Below is a small trained network, with its code and all its weights. Each question gives an input and a class and asks what happens when units are switched off, that is, made to give their printed mean instead of their output.

import numpy as np


def w(rows, s, z=0):
    codes = np.array(rows[::2]) - 128.0
    scale = np.full(codes.shape[1], s)
    scale[-1] = z or s
    return codes * scale


def f(y):
    return y / 2 * (1 + np.tanh(0.7978845608 * (y + 0.044715 * y**3)))


def log_softmax(a):
    a = a - a.max(-1, keepdims=True)
    return a - np.log(np.exp(a).sum(-1, keepdims=True))


def net(x, mask):
    res = np.array(x, float).reshape(1, 3) / 4 @ E
    y = f(res @ A[0][:, :-1].T + A[0][:, -1])
    res = res + np.where(mask, y, B[0][:, -1]) @ B[0][:, :-1]
    return log_softmax(res[-1] @ U[:, :-1].T + U[:, -1])


A, B = {}, {}
E = w([
[159,181,94,60,78,166,43,85,93],'x0',
[179,114,77,113,206,229,85,134,187],'x1',
[142,61,10,83,122,109,128,117,224],'x2',
],0.012)
A[0] = w([
[115,132,135,181,91,110,167,119,134,34],'N1',
[136,100,130,144,107,112,171,111,104,105],'N2',
[47,82,163,186,119,79,225,153,132,143],'N3',
[92,121,138,155,116,79,156,121,123,103],'N4',
[160,132,119,91,149,141,104,114,131,72],'N5',
[70,112,155,172,112,93,177,127,109,14],'N6',
[139,64,98,113,143,146,151,119,194,111],'N7',
[153,151,155,155,133,178,130,136,136,184],'N8',
[157,130,110,115,93,125,138,131,128,46],'N9',
[104,78,80,130,168,131,133,118,229,158],'N10',
[167,119,61,22,93,150,95,65,138,219],'N11',
[160,139,127,102,150,128,96,119,149,137],'N12',
[125,147,104,116,121,162,92,142,111,254],'N13',
[164,76,85,131,129,135,154,150,210,169],'N14',
[146,40,61,142,169,124,143,163,242,247],'N15',
[137,82,118,142,170,130,143,173,181,154],'N16',
[141,95,88,121,144,138,151,144,221,113],'N17',
[59,78,150,168,100,3,194,129,130,158],'N18',
[146,126,127,95,104,140,95,119,150,126],'N19',
[131,128,100,125,129,114,108,105,126,128],'N20',
[129,104,139,213,130,103,125,148,142,9],'N21',
],0.015,0.0037)
B[0] = w([
[138,113,140,130,138,100,143,148,145,154],'N1',
[124,108,126,145,129,103,146,141,148,147],'N2',
[130,189,44,1,23,123,96,135,84,217],'N3',
[121,119,132,155,128,97,157,180,132,166],'N4',
[112,113,113,137,157,100,157,156,116,162],'N5',
[133,116,168,148,146,97,159,186,173,179],'N6',
[161,146,137,116,132,189,113,39,67,194],'N7',
[145,151,172,166,143,76,172,139,144,159],'N8',
[153,122,112,131,110,148,146,118,146,138],'N9',
[97,142,118,115,189,226,60,35,65,215],'N10',
[85,55,45,44,109,123,70,202,168,253],'N11',
[88,107,111,158,141,132,150,165,107,162],'N12',
[163,116,136,144,116,64,184,153,175,176],'N13',
[106,159,154,127,177,232,96,18,56,206],'N14',
[38,74,64,104,216,186,55,4,130,251],'N15',
[89,65,63,80,115,161,60,114,151,181],'N16',
[125,145,101,129,164,184,124,69,105,201],'N17',
[111,87,62,87,108,83,146,211,187,222],'N18',
[125,93,130,130,103,79,157,133,146,165],'N19',
[104,153,107,104,131,140,128,136,61,148],'N20',
[156,168,106,102,96,147,114,101,117,153],'N21',
],0.0099,0.023)
U = w([
[188,179,171,154,86,143,150,49,99,3],'0',
[108,95,95,108,167,196,99,73,131,73],'1',
[133,104,99,100,71,108,122,210,142,227],'2',
[168,131,213,248,208,142,153,151,123,174],'3',
],0.012,0.0044)

Each question gives the input, the list of numbers given to net, and the class t.
The units are the neurons (one row each of A and B). Each row of codes is followed by its name. A weight is (code - 128) times the scale printed after its matrix; where a second scale follows, it is the last column's (A, B and U).
mask holds one flag per neuron, in row order. A switched-off neuron (its flag False) gives its mean, the last column of its row in B, instead of its output. The means were averaged over made-up inputs and are rounded, as every weight is.
A unit's drop is (log p(t) with every unit on - log p(t) with that unit switched off) / (log p(t) with every unit on - log p(t) with every unit switched off).
unit that matters most: the unit with the biggest drop
top k neurons: the k neurons with the biggest drops, biggest first
drop when u is switched off: that unit's drop, to one decimal
input [1,-1,-5], class 3: unit that matters most : N11
input [-7,0,-1], class 2: top 2 neurons : (N18; N3)
input [-4,5,-7], class 3: top 3 neurons : (N11; N15; N18)
input [8,-1,-8], class 3: top 2 neurons : (N3; N11)
input [1,5,-3], class 3: top 2 neurons : (N3; N11)
input [3,5,-5], class 3: top 3 neurons : (N3; N11; N18)
input [1,7,-4], class 3: top 2 neurons : (N3; N11)
input [-2,8,-6], class 3: drop when N11 is switched off : 0.1
input [7,-5,-6], class 0: top 2 neurons : (N11; N18)
input [3,-5,-6], class 2: drop when N18 is switched off : 0.0
input [7,-7,-8], class 3: drop when N3 is switched off : 0.3
